Below are the code and all the weights of a small trained network. Each question names an input and a class and asks about switching units off, where a switched-off unit gives its printed mean instead of its output.

import numpy as np


def w(rows, s, z=0):
    codes = np.array(rows[::2]) - 128.0
    scale = np.full(codes.shape[1], s)
    scale[-1] = z or s
    return codes * scale


def f(y):
    return np.maximum(y, 0)


def log_softmax(a):
    a = a - a.max(-1, keepdims=True)
    return a - np.log(np.exp(a).sum(-1, keepdims=True))


def net(x, mask):
    res = np.array(x, float).reshape(1, 7) / 4 @ E
    y = f(res @ A[0][:, :-1].T + A[0][:, -1])
    res = res + np.where(mask, y, B[0][:, -1]) @ B[0][:, :-1]
    return log_softmax(res[-1] @ U[:, :-1].T + U[:, -1])


A, B = {}, {}
E = w([
[128,126,127,128],'x0',
[19,138,35,91],'x1',
[127,131,128,129],'x2',
[204,249,56,126],'x3',
[128,128,130,127],'x4',
[84,162,142,255],'x5',
[79,209,216,79],'x6',
],0.0077)
A[0] = w([
[114,134,131,179,63],'n0',
[149,163,105,131,33],'n1',
[127,127,129,130,113],'n2',
[192,136,194,119,75],'n3',
[75,154,65,112,58],'n4',
[95,132,101,117,64],'n5',
[152,169,107,125,27],'n6',
[148,164,107,126,25],'n7',
[65,138,80,116,29],'n8',
[135,112,144,93,59],'n9',
[88,166,104,97,145],'n10',
[184,196,95,138,65],'n11',
[116,138,131,157,74],'n12',
[162,162,91,131,68],'n13',
[160,186,95,133,61],'n14',
[186,124,180,144,33],'n15',
[178,140,202,144,78],'n16',
[122,136,129,185,74],'n17',
[104,77,157,132,33],'n18',
[131,132,122,129,97],'n19',
[110,79,150,133,30],'n20',
[135,125,138,114,210],'n21',
[162,37,29,175,10],'n22',
[115,55,163,134,73],'n23',
[83,141,161,221,77],'n24',
[217,130,181,161,37],'n25',
[112,94,146,126,45],'n26',
[107,148,143,181,82],'n27',
[121,129,136,113,224],'n28',
[87,191,192,94,15],'n29',
[94,82,163,122,41],'n30',
[105,83,152,127,15],'n31',
[72,162,96,110,76],'n32',
[110,61,148,133,69],'n33',
[150,166,105,128,30],'n34',
[100,78,161,137,53],'n35',
[144,112,122,90,203],'n36',
[106,137,133,197,48],'n37',
[78,194,199,84,56],'n38',
[63,154,84,87,66],'n39',
[79,134,84,112,23],'n40',
[172,75,137,3,15],'n41',
[187,183,86,113,73],'n42',
[128,132,134,126,97],'n43',
[118,126,119,126,81],'n44',
[169,125,160,138,36],'n45',
],0.014,0.013)
B[0] = w([
[132,155,97,112,143],'n0',
[89,130,160,111,133],'n1',
[125,123,141,133,128],'n2',
[118,77,95,128,174],'n3',
[129,78,113,102,167],'n4',
[120,105,116,130,136],'n5',
[80,161,151,117,135],'n6',
[82,152,163,112,131],'n7',
[123,63,99,115,150],'n8',
[125,147,126,105,132],'n9',
[138,89,126,145,197],'n10',
[61,119,162,99,189],'n11',
[135,140,115,123,132],'n12',
[89,148,162,91,155],'n13',
[73,126,175,100,166],'n14',
[129,71,117,117,149],'n15',
[130,65,91,123,175],'n16',
[123,144,99,104,151],'n17',
[75,137,164,109,142],'n18',
[118,127,133,130,128],'n19',
[77,146,172,121,136],'n20',
[107,133,119,179,236],'n21',
[249,136,248,117,185],'n22',
[82,137,144,106,170],'n23',
[150,181,54,81,198],'n24',
[131,60,96,107,178],'n25',
[98,140,144,124,131],'n26',
[145,149,89,100,158],'n27',
[113,135,123,208,255],'n28',
[212,121,208,109,151],'n29',
[85,133,153,98,147],'n30',
[50,144,173,105,132],'n31',
[143,95,116,104,163],'n32',
[84,142,158,99,161],'n33',
[74,153,158,119,134],'n34',
[77,141,152,98,152],'n35',
[113,161,107,194,228],'n36',
[136,158,88,104,152],'n37',
[207,126,181,125,175],'n38',
[139,89,112,121,172],'n39',
[105,74,99,137,138],'n40',
[156,198,35,70,178],'n41',
[74,133,167,106,187],'n42',
[131,122,128,127,128],'n43',
[138,116,140,121,128],'n44',
[113,90,116,132,134],'n45',
],0.013,0.0095)
U = w([
[38,144,165,72,66],'0',
[144,132,98,157,247],'1',
[152,15,62,114,59],'2',
[255,146,189,109,92],'3',
[168,222,10,58,70],'4',
[127,144,102,187,177],'5',
[128,139,107,188,173],'6',
],0.0093,0.013)

Each question gives the input, the list of numbers given to net, and the class t.
The units are the neurons (one row each of A and B). Each row of codes is followed by its name. A weight is (code - 128) times the scale printed after its matrix; where a second scale follows, it is the last column's (A, B and U).
mask holds one flag per neuron, in row order. A switched-off neuron (its flag False) gives its mean, the last column of its row in B, instead of its output. The means were averaged over made-up inputs and are rounded, as every weight is.
A unit's drop is (log p(t) with every unit on - log p(t) with that unit switched off) / (log p(t) with every unit on - log p(t) with every unit switched off).
The circuit of an input: a set's keep is (log p(t) with only the set's units on - log p(t) with every unit switched off) / (log p(t) with every unit on - log p(t) with every unit switched off). Starting from the 12 units with the biggest drops (on a tie, the unit counted first), units are removed one at a time, each time the one whose removal leaves the highest keep (on an exact tie, the one counted first), for as long as the keep stays at least 0.8.
units of the circuit, in order: the units of the circuit, biggest drop first
top k neurons: the k neurons with the biggest drops, biggest first
drop when u is switched off: that unit's drop, to one decimal
input [2,-5,3,7,-8,8,2], class 4: top neuron	[n24]
input [4,1,2,1,-2,1,7], class 3: units of the circuit, in order	[n38 n29]
input [-2,-2,-4,0,4,5,8], class 3: top 2 neurons	[n38 n29]
input [-7,-8,3,-6,5,-3,1], class 2: top 4 neurons	[n16 n3 n25 n15]
input [-2,-7,5,-8,7,-3,-8], class 0: units of the circuit, in order	[n23 n33]
input [5,-8,5,5,1,6,-3], class 2: units of the circuit, in order	[n25 n16]
input [-5,-8,-4,-6,-3,4,5], class 2: units of the circuit, in order	[n16 n25]
input [7,-4,-7,8,1,6,7], class 0: units of the circuit, in order	[n11 n14]
input [-5,-7,-1,-5,3,6,7], class 2: top 2 neurons	[n16 n3]
input [8,6,7,-6,0,-4,2], class 6: units of the circuit, in order	[n36 n28 n11]
input [-1,8,-7,4,-4,-3,-6], class 2: units of the circuit, in order	[n4 n8]
input [-4,5,-3,6,4,-8,-8], class 3: top 2 neurons	[n22 n24]
input [2,7,5,6,-2,8,4], class 4: top 2 neurons	[n24 n27]
input [6,-8,2,7,6,0,-8], class 2: units of the circuit, in order	[n25]
input [-1,3,-5,5,-5,4,7], class 3: units of the circuit, in order	[n38 n29]
input [2,5,1,5,-5,-5,7], class 3: top 2 neurons	[n38 n29]
input [8,6,7,-4,1,8,5], class 4: drop when n24 is switched off	0.6
input [5,1,-1,5,-5,0,-7], class 3: drop when n22 is switched off	1.0
input [5,2,6,-1,-1,-8,3], class 4: drop when n41 is switched off	1.9
input [3,1,-5,7,6,0,-8], class 3: units of the circuit, in order	[n22]
